Below is a small trained network, with its code and all its weights. Each question gives an input and a target symbol and asks what happens when units are switched off, that is, made to give their printed mean instead of their output.

import numpy as np


def w(rows, s, z=0):
    codes = np.array(rows[::2]) - 128.0
    scale = np.full(codes.shape[1], s)
    scale[-1] = z or s
    return codes * scale


def norm(h):
    return h / np.sqrt((h * h).mean(-1, keepdims=True) + 1e-5)


def f(y):
    return y / 2 * (1 + np.tanh(0.7978845608 * (y + 0.044715 * y**3)))


def softmax(a):
    e = np.exp(a - a.max(-1, keepdims=True))
    return e / e.sum(-1, keepdims=True)


def log_softmax(a):
    a = a - a.max(-1, keepdims=True)
    return a - np.log(np.exp(a).sum(-1, keepdims=True))


def net(x, mask):
    ids = ['αβδεζηθλμπστφω'.index(c) for c in x.split()]
    T = len(ids)
    res = E[ids] + P[:T]
    r = norm(res)
    for j in range(3):
        rows = slice(2 * j, 2 * j + 2)
        q, k, v = (r @ M[0][rows].T for M in (Q, K, V))
        z = softmax(np.where(np.tri(T) > 0, q @ k.T / 2**0.5, -1e9)) @ v
        o = O[0][rows]
        res = res + np.where(mask[j], z, o[:, -1]) @ o[:, :-1]
    y = f(norm(res) @ A[0][:, :-1].T + A[0][:, -1])
    res = res + np.where(mask[3:7], y, B[0][:, -1]) @ B[0][:, :-1]
    return log_softmax(norm(res)[-1] @ U[:, :-1].T + U[:, -1])


Q, K, V, O, A, B = {}, {}, {}, {}, {}, {}
E = w([
[117,190,171,101,47,138],'α',
[67,196,107,60,44,142],'β',
[148,90,102,125,151,159],'δ',
[141,102,142,113,157,165],'ε',
[98,130,110,71,77,70],'ζ',
[155,92,140,160,130,197],'η',
[172,78,136,147,145,175],'θ',
[132,122,138,150,7,100],'λ',
[76,201,134,49,78,114],'μ',
[150,97,133,114,146,194],'π',
[83,118,124,163,142,166],'σ',
[126,105,177,41,10,79],'τ',
[123,107,150,155,147,144],'φ',
[130,110,165,148,147,181],'ω',
],0.02)
P = w([
[82,223,84,144,154,67],'0',
[62,7,42,140,149,224],'1',
[63,36,65,128,154,205],'2',
[61,41,70,118,152,198],'3',
[66,41,63,110,159,188],'4',
[95,20,67,108,155,175],'5',
[112,1,72,91,160,167],'6',
],0.0085)
Q[0] = w([
[181,176,144,157,82,51],'head 1',
[154,106,145,207,196,211],'head 1',
[148,254,117,75,4,72],'head 2',
[84,139,112,111,183,238],'head 2',
[108,64,98,134,166,248],'head 3',
[139,201,133,141,122,133],'head 3',
],0.013)
K[0] = w([
[134,68,147,65,89,212],'head 1',
[206,246,44,217,200,158],'head 1',
[46,28,190,32,60,162],'head 2',
[132,228,108,173,168,143],'head 2',
[201,201,88,176,157,100],'head 3',
[112,94,182,118,136,168],'head 3',
],0.011)
V[0] = w([
[117,132,141,178,49,98],'head 1',
[110,99,184,159,174,7],'head 1',
[83,117,132,114,101,112],'head 2',
[104,151,161,40,141,117],'head 2',
[102,128,119,179,31,184],'head 3',
[92,68,96,99,95,83],'head 3',
],0.017)
O[0] = w([
[143,110,18,83,71,154,94],'head 1',
[92,57,110,249,99,141,2],'head 1',
[197,157,120,157,111,124,125],'head 2',
[177,174,215,170,84,108,102],'head 2',
[137,79,80,68,128,185,188],'head 3',
[184,142,91,105,210,121,16],'head 3',
],0.013,0.0073)
A[0] = w([
[30,114,161,106,97,134,66],'neuron 1',
[100,91,90,95,179,155,52],'neuron 2',
[115,109,105,96,4,107,254],'neuron 3',
[101,95,154,161,182,141,173],'neuron 4',
],0.022,0.0052)
B[0] = w([
[198,50,150,108,110,180,220],'neuron 1',
[85,187,186,184,118,179,195],'neuron 2',
[125,224,152,116,74,7,246],'neuron 3',
[139,141,23,124,157,36,186],'neuron 4',
],0.019,0.014)
U = w([
[102,215,139,87,58,21,127],'α',
[236,156,93,15,149,114,103],'β',
[123,120,69,44,244,54,180],'δ',
[97,126,241,190,154,73,149],'ε',
[218,138,85,183,161,177,195],'ζ',
[73,116,175,43,49,186,128],'η',
[115,26,125,98,184,142,192],'θ',
[125,160,17,102,75,170,79],'λ',
[224,166,219,181,42,178,5],'μ',
[175,91,228,31,216,87,76],'π',
[82,218,136,233,77,167,78],'σ',
[106,201,103,123,229,155,191],'τ',
[48,81,77,176,60,74,198],'φ',
[173,22,199,96,6,81,2],'ω',
],0.013,0.0057)

Each question gives the input, a string of symbols that net reads in full, and the target symbol t.
The units are the heads (2 rows each of Q, K, V and O) and the neurons (one row each of A and B). Each row of codes is followed by its name. A weight is (code - 128) times the scale printed after its matrix; where a second scale follows, it is the last column's (O, A, B and U).
mask holds one flag per unit, heads first, then neurons. A switched-off unit (its flag False) gives its mean, the last column of its rows in O or B, instead of its output. The means were averaged over made-up inputs and are rounded, as every weight is.
A unit's drop is (log p(t) with every unit on - log p(t) with that unit switched off) / (log p(t) with every unit on - log p(t) with every unit switched off).
The circuit of an input: a set's keep is (log p(t) with only the set's units on - log p(t) with every unit switched off) / (log p(t) with every unit on - log p(t) with every unit switched off). Starting from all 7 units, units are removed one at a time, each time the one whose removal leaves the highest keep (on an exact tie, the one counted first), for as long as the keep stays at least 0.8.
units of the circuit, in order: the units of the circuit, biggest drop first
most important unit: the unit with the biggest drop
k most important neurons: the k neurons with the biggest drops, biggest first
heads that matter: for each layer, one digit per head in row order, 1 if its drop is at least 0.15 and else 0, layers parted by /
drop of u: that unit's drop, to one decimal
input η ζ η η η φ ε, target η: heads that matter => 011
input θ η η π, target θ: most important unit => head 1
input ω ζ μ η, target ω: heads that matter => 001
input η φ θ, target η: heads that matter => 011
input ω ζ ζ ε φ θ σ, target ω: heads that matter => 001
input π δ η μ η ε η, target π: 2 most important neurons => (neuron 3; neuron 2)
input μ η η, target μ: heads that matter => 011
input φ η θ, target φ: heads that matter => 100
input θ η η φ η, target θ: units of the circuit, in order => (neuron 3; head 2)
input σ ε φ η η φ, target σ: heads that matter => 000
input ω φ δ, target ω: units of the circuit, in order => (head 3; neuron 1)
input ζ ε η τ ζ, target β: heads that matter => 011
input σ ω λ η η η ε, target σ: heads that matter => 000
input λ λ φ, target λ: units of the circuit, in order => (head 1)
input ζ ζ φ ε, target ζ: units of the circuit, in order => (head 3; head 1)
input β μ φ η, target β: heads that matter => 111
input τ β ζ ω δ, target τ: units of the circuit, in order => (neuron 2; head 3)
input μ ε π δ δ, target μ: 2 most important neurons => (neuron 4; neuron 3)
input δ ω ζ ζ φ, target δ: units of the circuit, in order => (neuron 4; neuron 3)
input φ ζ φ σ δ, target φ: units of the circuit, in order => (head 1)
input β θ τ η μ δ, target β: 2 most important neurons => (neuron 3; neuron 2)
input ζ ε η ζ, target β: 3 most important neurons => (neuron 3; neuron 4; neuron 2)
input η η φ ζ φ η ω, target η: drop of head 3 => 0.2
input η η δ π, target η: drop of head 2 => 0.2
input σ θ β η δ η, target σ: drop of neuron 2 => 0.6
